Below are the code and all the weights of a small trained network. Each question names an input and a class and asks about switching units off, where a switched-off unit gives its printed mean instead of its output.

import numpy as np


def w(rows, s, z=0):
    codes = np.array(rows[::2]) - 128.0
    scale = np.full(codes.shape[1], s)
    scale[-1] = z or s
    return codes * scale


def f(y):
    return np.maximum(y, 0)


def log_softmax(a):
    a = a - a.max(-1, keepdims=True)
    return a - np.log(np.exp(a).sum(-1, keepdims=True))


def net(x, mask):
    res = np.array(x, float).reshape(1, 8) / 4 @ E
    y = f(res @ A[0][:, :-1].T + A[0][:, -1])
    res = res + np.where(mask, y, B[0][:, -1]) @ B[0][:, :-1]
    return log_softmax(res[-1] @ U[:, :-1].T + U[:, -1])


A, B = {}, {}
E = w([
[177,135,86,201,186,68,177],'x0',
[117,132,67,195,57,101,97],'x1',
[198,50,201,148,79,75,96],'x2',
[187,140,92,160,82,90,254],'x3',
[169,162,89,212,157,220,92],'x4',
[173,36,102,144,149,146,164],'x5',
[88,110,85,140,98,128,165],'x6',
[102,134,140,94,114,115,116],'x7',
],0.0096)
A[0] = w([
[121,142,142,147,147,97,88,114],'neuron 1',
[146,103,187,105,58,117,118,105],'neuron 2',
[76,90,140,94,147,141,138,183],'neuron 3',
[156,155,110,143,178,170,106,223],'neuron 4',
[159,153,124,115,150,103,196,63],'neuron 5',
[166,94,146,134,75,156,83,231],'neuron 6',
[159,149,122,173,113,105,111,118],'neuron 7',
[137,76,81,193,132,94,140,253],'neuron 8',
[83,180,81,158,7,126,130,42],'neuron 9',
[109,186,107,171,182,175,141,126],'neuron 10',
],0.016,0.0046)
B[0] = w([
[36,88,161,32,66,5,64,177],'neuron 1',
[102,87,128,180,199,202,124,232],'neuron 2',
[52,138,239,144,64,156,27,213],'neuron 3',
[71,96,132,145,237,151,39,240],'neuron 4',
[177,20,99,153,144,60,254,205],'neuron 5',
[128,50,86,183,247,136,212,245],'neuron 6',
[144,181,140,93,226,133,24,186],'neuron 7',
[155,136,162,239,165,240,179,250],'neuron 8',
[30,170,169,158,38,127,40,249],'neuron 9',
[99,91,174,153,247,166,162,246],'neuron 10',
],0.0074,0.011)
U = w([
[188,158,47,69,143,83,162,2],'0',
[198,149,63,51,94,126,131,10],'1',
[83,147,155,107,25,96,91,135],'2',
[97,121,149,129,197,183,99,233],'3',
[120,80,143,70,148,55,140,143],'4',
[184,80,114,171,155,133,246,78],'5',
],0.011,0.0036)

Each question gives the input, the list of numbers given to net, and the class t.
The units are the neurons (one row each of A and B). Each row of codes is followed by its name. A weight is (code - 128) times the scale printed after its matrix; where a second scale follows, it is the last column's (A, B and U).
mask holds one flag per neuron, in row order. A switched-off neuron (its flag False) gives its mean, the last column of its row in B, instead of its output. The means were averaged over made-up inputs and are rounded, as every weight is.
A unit's drop is (log p(t) with every unit on - log p(t) with that unit switched off) / (log p(t) with every unit on - log p(t) with every unit switched off).
most important unit: the unit with the biggest drop
k most important neurons: the k neurons with the biggest drops, biggest first
drop of u: that unit's drop, to one decimal
input [-1,0,2,2,-4,1,7,0], class 5: 3 most important neurons	neuron 4; neuron 1; neuron 7
input [1,1,-6,7,-2,-5,-7,0], class 5: most important unit	neuron 5
input [5,-5,7,-4,-4,7,8,6], class 5: 4 most important neurons	neuron 4; neuron 9; neuron 7; neuron 8
input [-3,-3,4,5,-3,-5,1,8], class 2: 4 most important neurons	neuron 10; neuron 8; neuron 4; neuron 6
input [-1,6,6,-1,1,4,-3,4], class 5: 2 most important neurons	neuron 6; neuron 4
input [-3,-6,-5,5,4,6,-4,-5], class 5: 4 most important neurons	neuron 5; neuron 9; neuron 3; neuron 7
input [7,5,2,7,6,-6,4,-1], class 3: 2 most important neurons	neuron 7; neuron 9
input [5,-3,0,-2,-7,-1,0,-5], class 5: 3 most important neurons	neuron 9; neuron 5; neuron 4
input [-6,3,1,6,-7,-1,5,-2], class 2: drop of neuron 9	0.3
input [-1,-6,-3,7,2,-5,1,-4], class 5: drop of neuron 5	0.2
input [7,3,-3,-5,-7,-4,-1,5], class 2: drop of neuron 9	0.0
